Below are the code and all the weights of a small trained network. Each question names an input and a class and asks about switching units off, where a switched-off unit gives its printed mean instead of its output.

import numpy as np


def w(rows, s, z=0):
    codes = np.array(rows[::2]) - 128.0
    scale = np.full(codes.shape[1], s)
    scale[-1] = z or s
    return codes * scale


def norm(h):
    return h / np.sqrt((h * h).mean(-1, keepdims=True) + 1e-5)


def f(y):
    return y / 2 * (1 + np.tanh(0.7978845608 * (y + 0.044715 * y**3)))


def log_softmax(a):
    a = a - a.max(-1, keepdims=True)
    return a - np.log(np.exp(a).sum(-1, keepdims=True))


def net(x, mask):
    res = np.array(x, float).reshape(1, 2) / 4 @ E
    u = 0
    for l in range(4):
        y = f(norm(res) @ A[l][:, :-1].T + A[l][:, -1])
        res = res + np.where(mask[u : u + 7], y, B[l][:, -1]) @ B[l][:, :-1]
        u += 7
    return log_softmax(norm(res)[-1] @ U[:, :-1].T + U[:, -1])


A, B = {}, {}
E = w([
[2,127,136],'x0',
[138,189,120],'x1',
],0.0088)
A[0] = w([
[243,207,195,177],'0.n0',
[254,34,79,169],'0.n1',
[64,119,134,6],'0.n2',
[157,101,35,95],'0.n3',
[130,132,195,122],'0.n4',
[131,156,65,74],'0.n5',
[140,109,185,121],'0.n6',
],0.0062,0.0016)
B[0] = w([
[77,128,117,234],'0.n0',
[120,124,254,253],'0.n1',
[75,163,30,136],'0.n2',
[141,134,169,132],'0.n3',
[129,128,127,127],'0.n4',
[127,109,138,124],'0.n5',
[130,179,166,129],'0.n6',
],0.0096,0.004)
A[1] = w([
[125,98,29,64],'1.n0',
[112,127,2,135],'1.n1',
[185,182,77,40],'1.n2',
[197,157,60,116],'1.n3',
[212,254,111,167],'1.n4',
[234,138,178,66],'1.n5',
[131,127,149,4],'1.n6',
],0.0098,0.0041)
B[1] = w([
[144,135,96,131],'1.n0',
[216,145,106,208],'1.n1',
[10,30,101,115],'1.n2',
[8,116,60,118],'1.n3',
[75,219,160,250],'1.n4',
[182,207,57,252],'1.n5',
[3,95,89,93],'1.n6',
],0.006,0.0037)
A[2] = w([
[135,8,120,119],'2.n0',
[157,130,69,4],'2.n1',
[98,94,144,252],'2.n2',
[130,165,111,80],'2.n3',
[72,107,135,109],'2.n4',
[75,118,78,137],'2.n5',
[139,150,99,33],'2.n6',
],0.018,0.003)
B[2] = w([
[174,69,249,209],'2.n0',
[87,59,146,125],'2.n1',
[161,155,187,199],'2.n2',
[133,120,157,191],'2.n3',
[209,130,116,193],'2.n4',
[174,152,116,255],'2.n5',
[127,49,147,137],'2.n6',
],0.013,0.004)
A[3] = w([
[62,16,97,28],'3.n0',
[44,154,38,119],'3.n1',
[188,163,203,123],'3.n2',
[216,197,173,197],'3.n3',
[1,244,219,121],'3.n4',
[14,213,41,253],'3.n5',
[57,163,198,170],'3.n6',
],0.0092,0.0037)
B[3] = w([
[80,69,113,133],'3.n0',
[131,159,140,131],'3.n1',
[51,117,57,203],'3.n2',
[117,177,71,250],'3.n3',
[115,2,176,186],'3.n4',
[217,180,196,173],'3.n5',
[202,79,87,157],'3.n6',
],0.011)
U = w([
[151,254,72,216],'0',
[199,120,201,239],'1',
[92,22,115,184],'2',
[115,122,99,2],'3',
[81,145,126,16],'4',
[89,159,132,30],'5',
],0.022,0.0086)

Each question gives the input, the list of numbers given to net, and the class t.
The units are the neurons (one row each of A and B). Each row of codes is followed by its name. A weight is (code - 128) times the scale printed after its matrix; where a second scale follows, it is the last column's (A, B and U).
mask holds one flag per neuron, layer by layer. A switched-off neuron (its flag False) gives its mean, the last column of its row in B, instead of its output. The means were averaged over made-up inputs and are rounded, as every weight is.
A unit's drop is (log p(t) with every unit on - log p(t) with that unit switched off) / (log p(t) with every unit on - log p(t) with every unit switched off).
The circuit of an input: a set's keep is (log p(t) with only the set's units on - log p(t) with every unit switched off) / (log p(t) with every unit on - log p(t) with every unit switched off). Starting from the 12 units with the biggest drops (on a tie, the unit counted first), units are removed one at a time, each time the one whose removal leaves the highest keep (on an exact tie, the one counted first), for as long as the keep stays at least 0.8.
units of the circuit, in order: the units of the circuit, biggest drop first
top k neurons: the k neurons with the biggest drops, biggest first
top k neurons in layer l: the k neurons of layer l with the biggest drops, biggest first
drop of u: that unit's drop, to one decimal
input [0,4], class 1: top 2 neurons in layer 1 => 1.n4, 1.n1
input [-1,-3], class 2: units of the circuit, in order => 3.n5
input [6,-7], class 1: top 2 neurons => 2.n0, 1.n4
input [8,-8], class 0: units of the circuit, in order => 2.n4, 0.n1, 3.n4
input [-7,-7], class 0: units of the circuit, in order => 3.n4, 1.n5
input [3,-2], class 2: top 2 neurons => 0.n1, 1.n1
input [-3,1], class 2: top 4 neurons => 0.n0, 2.n4, 0.n1, 2.n5
input [-2,-3], class 2: units of the circuit, in order => 0.n1, 3.n5, 3.n2, 2.n0
input [-3,3], class 2: top 3 neurons => 3.n4, 0.n0, 2.n5
input [-2,5], class 1: top 2 neurons => 3.n5, 3.n4
input [-3,5], class 1: top 4 neurons => 1.n4, 3.n4, 3.n5, 2.n0
input [-3,2], class 2: top 3 neurons => 0.n0, 2.n4, 2.n5
input [-1,8], class 1: top 3 neurons => 1.n4, 3.n4, 3.n5
input [-3,0], class 2: top 3 neurons => 0.n1, 2.n4, 0.n0
input [0,-3], class 2: top 3 neurons => 2.n4, 2.n5, 3.n5
input [-7,-6], class 0: top 2 neurons => 1.n5, 3.n4
input [5,7], class 1: top neuron in layer 0 => 0.n0
input [3,-1], class 2: top 3 neurons in layer 0 => 0.n1, 0.n2, 0.n0
input [1,7], class 1: top 2 neurons in layer 3 => 3.n4, 3.n5
input [1,4], class 1: top 3 neurons in layer 2 => 2.n4, 2.n0, 2.n2
input [-2,3], class 2: drop of 0.n0 => 0.8
input [-8,-3], class 0: drop of 2.n2 => 0.0
